Below are the code and all the weights of a small trained network. Each question names an input and a target symbol and asks about switching units off, where a switched-off unit gives its printed mean instead of its output.

import numpy as np


def w(rows, s, z=0):
    codes = np.array(rows[::2]) - 128.0
    scale = np.full(codes.shape[1], s)
    scale[-1] = z or s
    return codes * scale


def f(y):
    return np.maximum(y, 0)


def softmax(a):
    e = np.exp(a - a.max(-1, keepdims=True))
    return e / e.sum(-1, keepdims=True)


def log_softmax(a):
    a = a - a.max(-1, keepdims=True)
    return a - np.log(np.exp(a).sum(-1, keepdims=True))


def net(x, mask):
    ids = ['αδεθξω'.index(c) for c in x.split()]
    T = len(ids)
    res = E[ids] + P[:T]
    u = 0
    for l in range(2):
        r = res
        for j in range(2):
            rows = slice(3 * j, 3 * j + 3)
            q, k, v = (r @ M[l][rows].T for M in (Q, K, V))
            z = softmax(np.where(np.tri(T) > 0, q @ k.T / 3**0.5, -1e9)) @ v
            o = O[l][rows]
            res = res + np.where(mask[u + j], z, o[:, -1]) @ o[:, :-1]
        u += 2
        y = f(res @ A[l][:, :-1].T + A[l][:, -1])
        res = res + np.where(mask[u : u + 12], y, B[l][:, -1]) @ B[l][:, :-1]
        u += 12
    return log_softmax(res[-1] @ U[:, :-1].T + U[:, -1])


Q, K, V, O, A, B = {}, {}, {}, {}, {}, {}
E = w([
[130,123,136],'α',
[15,205,178],'δ',
[5,99,121],'ε',
[154,44,79],'θ',
[120,87,102],'ξ',
[88,65,59],'ω',
],0.017)
P = w([
[97,30,87],'0',
[245,130,194],'1',
[65,89,140],'2',
[100,195,46],'3',
[212,141,132],'4',
[78,88,147],'5',
[154,213,1],'6',
[226,141,99],'7',
[70,72,154],'8',
[173,212,9],'9',
[248,137,71],'10',
[60,71,165],'11',
],0.009)
Q[0] = w([
[98,165,121],'0.h1',
[110,201,165],'0.h1',
[137,26,213],'0.h1',
[153,2,34],'0.h2',
[147,198,149],'0.h2',
[93,5,157],'0.h2',
],0.0056)
K[0] = w([
[57,47,110],'0.h1',
[73,21,255],'0.h1',
[164,95,132],'0.h1',
[163,82,196],'0.h2',
[161,130,103],'0.h2',
[131,114,156],'0.h2',
],0.0095)
V[0] = w([
[91,139,125],'0.h1',
[151,136,137],'0.h1',
[103,184,132],'0.h1',
[98,178,117],'0.h2',
[152,152,84],'0.h2',
[115,89,252],'0.h2',
],0.011)
O[0] = w([
[139,219,4,253],'0.h1',
[71,224,132,19],'0.h1',
[29,119,174,127],'0.h1',
[131,100,62,171],'0.h2',
[146,80,43,31],'0.h2',
[92,31,177,156],'0.h2',
],0.0045,0.0032)
A[0] = w([
[84,151,228,254],'0.n1',
[117,126,181,12],'0.n2',
[178,86,149,71],'0.n3',
[107,69,154,37],'0.n4',
[246,135,123,87],'0.n5',
[161,58,111,182],'0.n6',
[70,122,135,34],'0.n7',
[151,93,183,14],'0.n8',
[54,132,129,31],'0.n9',
[120,206,135,24],'0.n10',
[83,201,127,132],'0.n11',
[124,99,109,169],'0.n12',
],0.014,0.0034)
B[0] = w([
[182,246,172,231],'0.n1',
[115,116,25,135],'0.n2',
[14,113,178,146],'0.n3',
[35,26,147,179],'0.n4',
[74,215,96,162],'0.n5',
[185,218,186,194],'0.n6',
[110,101,81,221],'0.n7',
[146,188,54,133],'0.n8',
[108,151,46,254],'0.n9',
[146,91,253,157],'0.n10',
[107,156,92,221],'0.n11',
[195,123,201,193],'0.n12',
],0.0061,0.0074)
Q[1] = w([
[148,128,111],'1.h1',
[139,225,128],'1.h1',
[115,9,215],'1.h1',
[109,133,139],'1.h2',
[86,182,95],'1.h2',
[103,102,74],'1.h2',
],0.013)
K[1] = w([
[106,71,145],'1.h1',
[77,254,154],'1.h1',
[210,44,134],'1.h1',
[139,166,42],'1.h2',
[156,90,179],'1.h2',
[132,93,164],'1.h2',
],0.0086)
V[1] = w([
[160,185,183],'1.h1',
[100,130,169],'1.h1',
[133,2,193],'1.h1',
[122,145,106],'1.h2',
[88,68,145],'1.h2',
[230,115,114],'1.h2',
],0.0061)
O[1] = w([
[159,215,142,134],'1.h1',
[115,142,160,148],'1.h1',
[40,90,161,2],'1.h1',
[121,150,135,135],'1.h2',
[2,84,179,140],'1.h2',
[122,117,100,73],'1.h2',
],0.0086,0.0078)
A[1] = w([
[174,254,166,88],'1.n1',
[119,14,202,94],'1.n2',
[225,75,168,137],'1.n3',
[182,158,196,150],'1.n4',
[106,153,29,2],'1.n5',
[208,194,179,248],'1.n6',
[133,150,26,121],'1.n7',
[174,167,187,152],'1.n8',
[208,118,85,182],'1.n9',
[84,91,175,70],'1.n10',
[39,23,82,134],'1.n11',
[108,70,28,156],'1.n12',
],0.0088,0.0072)
B[1] = w([
[159,105,77,238],'1.n1',
[174,255,203,156],'1.n2',
[96,186,191,146],'1.n3',
[90,113,143,174],'1.n4',
[154,174,233,162],'1.n5',
[108,91,168,247],'1.n6',
[144,125,128,202],'1.n7',
[71,91,149,179],'1.n8',
[38,151,90,185],'1.n9',
[117,154,128,150],'1.n10',
[211,139,80,222],'1.n11',
[145,63,131,198],'1.n12',
],0.0099,0.012)
U = w([
[64,251,103,125],'α',
[173,176,182,26],'δ',
[254,117,136,5],'ε',
[184,150,173,58],'θ',
[87,89,54,227],'ξ',
[37,105,194,222],'ω',
],0.0079,0.0026)

Each question gives the input, a string of symbols that net reads in full, and the target symbol t.
The units are the heads (3 rows each of Q, K, V and O) and the neurons (one row each of A and B). Each row of codes is followed by its name. A weight is (code - 128) times the scale printed after its matrix; where a second scale follows, it is the last column's (O, A, B and U).
mask holds one flag per unit, layer by layer, with each layer's heads first. A switched-off unit (its flag False) gives its mean, the last column of its rows in O or B, instead of its output. The means were averaged over made-up inputs and are rounded, as every weight is.
A unit's drop is (log p(t) with every unit on - log p(t) with that unit switched off) / (log p(t) with every unit on - log p(t) with every unit switched off).
The circuit of an input: a set's keep is (log p(t) with only the set's units on - log p(t) with every unit switched off) / (log p(t) with every unit on - log p(t) with every unit switched off). Starting from the 12 units with the biggest drops (on a tie, the unit counted first), units are removed one at a time, each time the one whose removal leaves the highest keep (on an exact tie, the one counted first), for as long as the keep stays at least 0.8.
circuit, biggest first: the units of the circuit, biggest drop first
most important unit: the unit with the biggest drop
top k neurons: the k neurons with the biggest drops, biggest first
top k neurons in layer l: the k neurons of layer l with the biggest drops, biggest first
which heads matter: for each layer, one digit per head in row order, 1 if its drop is at least 0.15 and else 0, layers parted by /
drop of u: that unit's drop, to one decimal
input ε ε ε ε ε ξ ε, target ε: which heads matter : 00 / 10
input δ ω ε ε ξ θ ε δ α ε ξ, target α: which heads matter : 00 / 00
input ε θ ε ε δ ε α ε α ω α, target ξ: most important unit : 1.n1
input ε ε θ ε ε δ ξ ε ω δ ω, target α: which heads matter : 00 / 10
input ε ε ε ε ε ε ε α δ ε δ ε, target ξ: top 4 neurons : 0.n9, 0.n4, 0.n1, 1.n11
input ω ω α ε ε ε α, target ξ: which heads matter : 00 / 10
input ε ε θ ξ δ, target ω: circuit, biggest first : 0.n10, 1.n11
input θ ε ε δ δ θ, target δ: top 3 neurons in layer 0 : 0.n1, 0.n4, 0.n6
input ε ε θ δ ε α ε ε ε θ θ, target α: circuit, biggest first : 0.n5, 1.n9
input δ ε α θ ε ε θ α, target α: top 3 neurons : 1.n9, 1.n12, 0.n5
input ε ξ α θ δ α ε ε ε θ, target α: circuit, biggest first : 1.n9, 0.n5
input ω δ ε α α ω, target ε: top 2 neurons : 1.n11, 0.n1
input ε ε ε ε, target ε: top 4 neurons in layer 1 : 1.n11, 1.n5, 1.n9, 1.n12
input ε ε ξ ε ω, target ω: top 3 neurons : 0.n6, 1.n11, 0.n9
input ε α α ε δ, target ω: top 2 neurons in layer 0 : 0.n10, 0.n5
input α ε ε α θ, target ω: top 3 neurons : 0.n6, 1.n11, 0.n9
input α ε ε δ θ, target ω: top neuron in layer 1 : 1.n6
input δ θ ξ ε α ε δ α, target α: top 2 neurons : 1.n9, 1.n12
input δ δ α θ α ξ ε ω ε ε ξ, target α: top 2 neurons in layer 0 : 0.n5, 0.n1
input ε δ α ε ξ, target ω: top 3 neurons : 1.n11, 0.n9, 1.n6
input ε ε ε ε δ α α ε ω, target ε: top 2 neurons in layer 1 : 1.n11, 1.n2
input δ θ ξ α ξ, target ω: drop of 1.n9 : 0.1
input ω ε ε ε α α, target ω: drop of 1.n1 : 0.1
input ε ε δ α ω, target ω: drop of 0.n6 : 0.7
input α θ ε ε α α θ ω α δ ε θ, target δ: drop of 0.n1 : 0.4
